Here is a tiny trained network, its code and every weight. The questions are about switching its units off for an input and a target symbol, where a switched-off unit gives its printed mean instead of its output.

import numpy as np


def w(rows, s, z=0):
    codes = np.array(rows[::2]) - 128.0
    scale = np.full(codes.shape[1], s)
    scale[-1] = z or s
    return codes * scale


def f(y):
    return np.maximum(y, 0)


def softmax(a):
    e = np.exp(a - a.max(-1, keepdims=True))
    return e / e.sum(-1, keepdims=True)


def log_softmax(a):
    a = a - a.max(-1, keepdims=True)
    return a - np.log(np.exp(a).sum(-1, keepdims=True))


def net(x, mask):
    ids = ['Φαεζημτω'.index(c) for c in x.split()]
    T = len(ids)
    res = E[ids] + P[:T]
    r = res
    for j in range(3):
        rows = slice(2 * j, 2 * j + 2)
        q, k, v = (r @ M[0][rows].T for M in (Q, K, V))
        z = softmax(np.where(np.tri(T) > 0, q @ k.T / 2**0.5, -1e9)) @ v
        o = O[0][rows]
        res = res + np.where(mask[j], z, o[:, -1]) @ o[:, :-1]
    y = f(res @ A[0][:, :-1].T + A[0][:, -1])
    res = res + np.where(mask[3:7], y, B[0][:, -1]) @ B[0][:, :-1]
    return log_softmax(res[-1] @ U[:, :-1].T + U[:, -1])


Q, K, V, O, A, B = {}, {}, {}, {}, {}, {}
E = w([
[35,138,72,153],'Φ',
[107,83,121,82],'α',
[129,193,96,114],'ε',
[66,123,201,143],'ζ',
[124,87,93,104],'η',
[193,110,244,116],'μ',
[83,56,171,249],'τ',
[138,82,141,64],'ω',
],0.017)
P = w([
[123,175,114,141],'0',
[132,254,127,180],'1',
[129,220,109,159],'2',
[146,158,124,167],'3',
[138,141,117,144],'4',
[140,140,120,132],'5',
[129,143,115,110],'6',
[138,134,122,104],'7',
[132,110,123,92],'8',
[135,97,129,83],'9',
[135,91,130,64],'10',
[134,81,139,55],'11',
[169,165,152,71],'12',
[170,141,146,75],'13',
],0.0076)
Q[0] = w([
[95,101,108,137],'head 1',
[164,126,111,184],'head 1',
[86,151,96,70],'head 2',
[160,167,123,93],'head 2',
[125,141,113,6],'head 3',
[135,151,125,124],'head 3',
],0.014)
K[0] = w([
[93,101,177,91],'head 1',
[105,196,158,149],'head 1',
[2,19,104,122],'head 2',
[182,29,100,88],'head 2',
[160,130,131,2],'head 3',
[181,13,131,58],'head 3',
],0.009)
V[0] = w([
[176,91,131,118],'head 1',
[44,129,149,153],'head 1',
[155,160,125,205],'head 2',
[192,146,180,12],'head 2',
[164,138,244,152],'head 3',
[48,25,30,123],'head 3',
],0.011)
O[0] = w([
[179,128,154,171,5],'head 1',
[100,137,176,152,195],'head 1',
[170,249,155,77,132],'head 2',
[97,95,101,84,81],'head 2',
[94,105,191,152,117],'head 3',
[143,115,98,158,24],'head 3',
],0.013,0.0024)
A[0] = w([
[46,218,69,131,89],'neuron 1',
[231,102,7,119,8],'neuron 2',
[149,206,28,2,176],'neuron 3',
[192,80,216,69,110],'neuron 4',
],0.0076,0.0017)
B[0] = w([
[40,62,52,66,212],'neuron 1',
[114,92,74,154,161],'neuron 2',
[254,42,216,184,254],'neuron 3',
[168,237,51,184,172],'neuron 4',
],0.0088,0.008)
U = w([
[52,143,20,143,103],'Φ',
[88,66,95,71,82],'α',
[97,121,134,67,254],'ε',
[46,120,184,41,124],'ζ',
[126,154,86,165,92],'η',
[172,214,99,139,125],'μ',
[140,107,96,255,113],'τ',
[182,38,212,55,137],'ω',
],0.0092,0.0054)

Each question gives the input, a string of symbols that net reads in full, and the target symbol t.
The units are the heads (2 rows each of Q, K, V and O) and the neurons (one row each of A and B). Each row of codes is followed by its name. A weight is (code - 128) times the scale printed after its matrix; where a second scale follows, it is the last column's (O, A, B and U).
mask holds one flag per unit, heads first, then neurons. A switched-off unit (its flag False) gives its mean, the last column of its rows in O or B, instead of its output. The means were averaged over made-up inputs and are rounded, as every weight is.
A unit's drop is (log p(t) with every unit on - log p(t) with that unit switched off) / (log p(t) with every unit on - log p(t) with every unit switched off).
The circuit of an input: a set's keep is (log p(t) with only the set's units on - log p(t) with every unit switched off) / (log p(t) with every unit on - log p(t) with every unit switched off). Starting from all 7 units, units are removed one at a time, each time the one whose removal leaves the highest keep (on an exact tie, the one counted first), for as long as the keep stays at least 0.8.
units of the circuit, in order: the units of the circuit, biggest drop first
most important unit: the unit with the biggest drop
top k neurons: the k neurons with the biggest drops, biggest first
which heads matter: for each layer, one digit per head in row order, 1 if its drop is at least 0.15 and else 0, layers parted by /
drop of u: that unit's drop, to one decimal
input ζ ε Φ ζ ζ, target ζ: units of the circuit, in order	(head 1; neuron 3)
input τ ε η, target μ: most important unit	head 2
input ε μ ζ, target ζ: units of the circuit, in order	(head 3; neuron 3)
input ε τ τ ε Φ τ ε ε ω, target μ: units of the circuit, in order	(head 2; neuron 4)
input ω ε ε, target α: which heads matter	010
input η ε η ω η, target τ: which heads matter	101
input τ η ε τ ζ ω, target μ: top 3 neurons	(neuron 4; neuron 1; neuron 3)
input ε ζ ε Φ ζ μ, target μ: top 3 neurons	(neuron 4; neuron 1; neuron 3)
input ε Φ η α η, target τ: top 3 neurons	(neuron 2; neuron 1; neuron 3)
input ε ε μ μ ε, target ζ: drop of neuron 2	0.0
input ε ε ε ζ ω ε Φ ε ζ ε τ ζ μ, target μ: drop of head 2	-0.1
input ε ζ ζ ω ε ε ε ε ε, target ω: drop of head 2	0.0
input ε ε ω ε, target ω: drop of head 3	0.2
